[[-21 -10  -7  -8 -36]
 [-13 -12 -14  -9 -11]]
=>
[[-36 -11]
 [ -8  -9]
 [ -7 -14]
 [-10 -12]
 [-21 -13]]

[[-11  20  -7 -15  28   8  23 -19   6 -37  12]
 [  4  -6   5   0 -13  10 -20 -13 -26   4 -22]
 [-13  24 -22  -9  36  16 -11 -27   3 -27   2]
 [  6  -9  -6  11 -14  11   9  -8 -22  27 -28]
 [  3  -3   0   0  -9  13   9 -17 -27   4 -24]
 [ -9  14 -20   3  29  -4   6   7  32  -2  21]]
=>
[[ 12 -22   2 -28 -24  21]
 [-37   4 -27  27   4  -2]
 [  6 -26   3 -22 -27  32]
 [-19 -13 -27  -8 -17   7]
 [ 23 -20 -11   9   9   6]
 [  8  10  16  11  13  -4]
 [ 28 -13  36 -14  -9  29]
 [-15   0  -9  11   0   3]
 [ -7   5 -22  -6   0 -20]
 [ 20  -6  24  -9  -3  14]
 [-11   4 -13   6   3  -9]]

[[-32 -14  20   7  11  -1   3 -24]
 [-10 -29  20  19  -6  -3  12 -24]
 [-30   6  13  -1  12  -3   1  -7]]
=>
[[-24 -24  -7]
 [  3  12   1]
 [ -1  -3  -3]
 [ 11  -6  12]
 [  7  19  -1]
 [ 20  20  13]
 [-14 -29   6]
 [-32 -10 -30]]

[[-21 -28 -14]
 [ -1  14  -3]
 [ 16  36   9]
 [ 30 -35  26]
 [-21  30 -15]]
=>
[[-14  -3   9  26 -15]
 [-28  14  36 -35  30]
 [-21  -1  16  30 -21]]

[[ 10 -21 -17 -33  36 -28]
 [ 34 -20 -33  29 -18  -7]
 [  1  -1  36  -7  35  28]]
=>
[[-28  -7  28]
 [ 36 -18  35]
 [-33  29  -7]
 [-17 -33  36]
 [-21 -20  -1]
 [ 10  34   1]]

[[-27 -32   3  -3  14]
 [-32   6  18 -21 -21]]
=>
[[ 14 -21]
 [ -3 -21]
 [  3  18]
 [-32   6]
 [-27 -32]]
---
[[-13  15   2  27]
 [ -2 -16   0  18]
 [ 11 -21  16  -6]
 [ -4  18  -6  17]]
=>
[-13 -16  16  17]

[[-12 -12   5  -2]
 [-13   2 -19   0]
 [-12 -10  10  -3]
 [ 12 -31   7 -23]]
=>
[-12   2  10 -23]

[[  1  19   4 -31]
 [ -3  -9  -4  32]
 [  5   4   5 -32]
 [ -3  -8  -4  32]]
=>
[ 1 -9  5 32]

[[ 11  -4 -28]
 [  0   6 -31]]
=>
[11  6]

[[ -3   4  -1   2   3]
 [  6   5  10  -3 -12]
 [ 28  -1   9 -19  -1]]
=>
[-3  5  9]

[[ 34   7]
 [-25  26]]
=>
[34 26]
---
[[ -4 -26 -31]
 [ 14 -27  17]
 [-26   1 -27]]
=>
[[-26 -31]
 [-27  17]]

[[ 36 -17 -15]
 [-29  -4  30]
 [-33  17  17]
 [-34   3  22]]
=>
[[-17 -15]
 [ -4  30]]

[[-20 -34   1]
 [-10 -31 -21]
 [-13   2 -12]
 [ -9 -32   2]
 [ 28   7   9]]
=>
[[-34   1]
 [-31 -21]]

[[ 15  12 -26   0]
 [-13  10  14 -10]
 [ -2 -13  -5   3]
 [  6   8  -3  -2]
 [ 11  -5  11   0]]
=>
[[ 12 -26]
 [ 10  14]]

[[  8 -13  12   6  -6]
 [-13  12   3  16  13]
 [-14   5 -13  -6   5]
 [-31  16  12   4  22]
 [ 17 -15 -15   7 -12]]
=>
[[-13  12]
 [ 12   3]]

[[-18  -4 -28   1]
 [ 36 -12  11  11]]
=>
[[ -4 -28]
 [-12  11]]

[[ -3 -12  11]
 [-25  -6  27]]
=>
[[-12  11]
 [ -6  27]]

[[  8  33 -19 -10]
 [  6  25 -16  -3]]
=>
[[ 33 -19]
 [ 25 -16]]
---
[[  9 -20   7  28  27 -13 -19  -7 -15  16 -15  -4  -7  -9   7]
 [ -7  20 -15  19 -24  11  16  -6  19 -19  23  -5   3   4  -5]
 [ -1  -5  16 -29   4  -4  -8  25  -3   9  -7  24  20  19  13]
 [  9  -1   1  23  19   0   0   5   5   3   5   1   6   6  -1]
 [-11  12  -7 -15  28  12  16 -25   6   8   5 -20 -19 -17 -11]]
=>
[[-11  12  -7 -15  28  12  16 -25   6   8   5 -20 -19 -17 -11]
 [  9  -1   1  23  19   0   0   5   5   3   5   1   6   6  -1]
 [ -1  -5  16 -29   4  -4  -8  25  -3   9  -7  24  20  19  13]
 [ -7  20 -15  19 -24  11  16  -6  19 -19  23  -5   3   4  -5]
 [  9 -20   7  28  27 -13 -19  -7 -15  16 -15  -4  -7  -9   7]]

[[  6  18   9   1  -3  -1  -1 -17 -11  -6]
 [ 15  15  -5   8  -8   5  -8 -10  -8  -7]
 [-16 -19   9 -12  10  -5  10  14   8  11]
 [ 23  20 -12  14 -13   9 -14 -13 -11 -10]
 [  8  -3  -8   4  -4   6  -5   4   1   1]
 [  6  27  14   1  -4  -4   0 -26 -16  -9]
 [ -3   2   9  -5   2  -3   4  -3  -3   2]
 [  3  18  11  -1  -2  -4   1 -17 -11  -5]]
=>
[[  3  18  11  -1  -2  -4   1 -17 -11  -5]
 [ -3   2   9  -5   2  -3   4  -3  -3   2]
 [  6  27  14   1  -4  -4   0 -26 -16  -9]
 [  8  -3  -8   4  -4   6  -5   4   1   1]
 [ 23  20 -12  14 -13   9 -14 -13 -11 -10]
 [-16 -19   9 -12  10  -5  10  14   8  11]
 [ 15  15  -5   8  -8   5  -8 -10  -8  -7]
 [  6  18   9   1  -3  -1  -1 -17 -11  -6]]

[[ -4  19   8 -22]
 [ 24 -22  36  -3]
 [  8 -12  20   3]
 [  2 -14  15  -4]
 [-11   7 -10 -20]
 [-14  29   4 -25]
 [ 13  -2  27 -30]
 [-35  -8  12 -23]]
=>
[[-35  -8  12 -23]
 [ 13  -2  27 -30]
 [-14  29   4 -25]
 [-11   7 -10 -20]
 [  2 -14  15  -4]
 [  8 -12  20   3]
 [ 24 -22  36  -3]
 [ -4  19   8 -22]]

[[ -7  27  10  31 -10]
 [ 17 -15 -16 -12  12]]
=>
[[ 17 -15 -16 -12  12]
 [ -7  27  10  31 -10]]

[[  1  -7  17   5  -9 -12  -7  -1   0   8]
 [ 16  12 -29 -11  -1 -37  19 -19   3  -2]]
=>
[[ 16  12 -29 -11  -1 -37  19 -19   3  -2]
 [  1  -7  17   5  -9 -12  -7  -1   0   8]]

[[ 25   1 -27  -2   0  -8 -13  -6  -4  18  -6]
 [ 28   0 -25  -1  -2 -10 -13  -4  -8  16  -5]]
=>
[[ 28   0 -25  -1  -2 -10 -13  -4  -8  16  -5]
 [ 25   1 -27  -2   0  -8 -13  -6  -4  18  -6]]

[[ -4 -14  11   6  -6   4]
 [  1  23 -36 -15  10   1]
 [ 33  34   0 -27  24   3]
 [ 12   9   8  -5  10   3]
 [ -1  -2  -5  -4   2  -4]
 [-12   4 -16   9   0  -4]
 [ 18  19   5 -11  21   0]
 [  9  17 -19 -18   8   5]]
=>
[[  9  17 -19 -18   8   5]
 [ 18  19   5 -11  21   0]
 [-12   4 -16   9   0  -4]
 [ -1  -2  -5  -4   2  -4]
 [ 12   9   8  -5  10   3]
 [ 33  34   0 -27  24   3]
 [  1  23 -36 -15  10   1]
 [ -4 -14  11   6  -6   4]]

[[ 27 -10 -12   3   9  -6   7  -5]
 [  1   1   0   0   2   0  -1   0]
 [  0   0  -1   0   0   0   0   2]
 [ -1  -1  -1   1   2   1  -1   0]
 [  0  -1  -1   0   2  -1  -1   0]
 [  0   0  -1   1   1   0   0   1]
 [  0   0   0   0   1  -1   0   1]
 [  0   1  -1   1   1   0   0   1]
 [ 25  21   2  10  -3   8 -35   4]]
=>
[[ 25  21   2  10  -3   8 -35   4]
 [  0   1  -1   1   1   0   0   1]
 [  0   0   0   0   1  -1   0   1]
 [  0   0  -1   1   1   0   0   1]
 [  0  -1  -1   0   2  -1  -1   0]
 [ -1  -1  -1   1   2   1  -1   0]
 [  0   0  -1   0   0   0   0   2]
 [  1   1   0   0   2   0  -1   0]
 [ 27 -10 -12   3   9  -6   7  -5]]

[[ 27 -11  -1 -12   6   3  -9  -6  16   4  13]
 [  2   8  11  -5  14  17   7   0   7  13   7]
 [  8   9   1   5 -19  -5  -5 -18  10  -6   4]
 [  0  10 -21   3  12  10  23   1  12  19  -1]
 [ -3  -6  -7   7 -17 -23  15  12  -9 -13  -6]
 [ -3   3  -8  14  17   1   5  23   9   5   9]
 [ 11 -17   8 -17   6   4  -2   6   1 -10  -3]
 [  6  -5   6 -11  -9   3 -14  -7 -11 -10  -1]]
=>
[[  6  -5   6 -11  -9   3 -14  -7 -11 -10  -1]
 [ 11 -17   8 -17   6   4  -2   6   1 -10  -3]
 [ -3   3  -8  14  17   1   5  23   9   5   9]
 [ -3  -6  -7   7 -17 -23  15  12  -9 -13  -6]
 [  0  10 -21   3  12  10  23   1  12  19  -1]
 [  8   9   1   5 -19  -5  -5 -18  10  -6   4]
 [  2   8  11  -5  14  17   7   0   7  13   7]
 [ 27 -11  -1 -12   6   3  -9  -6  16   4  13]]
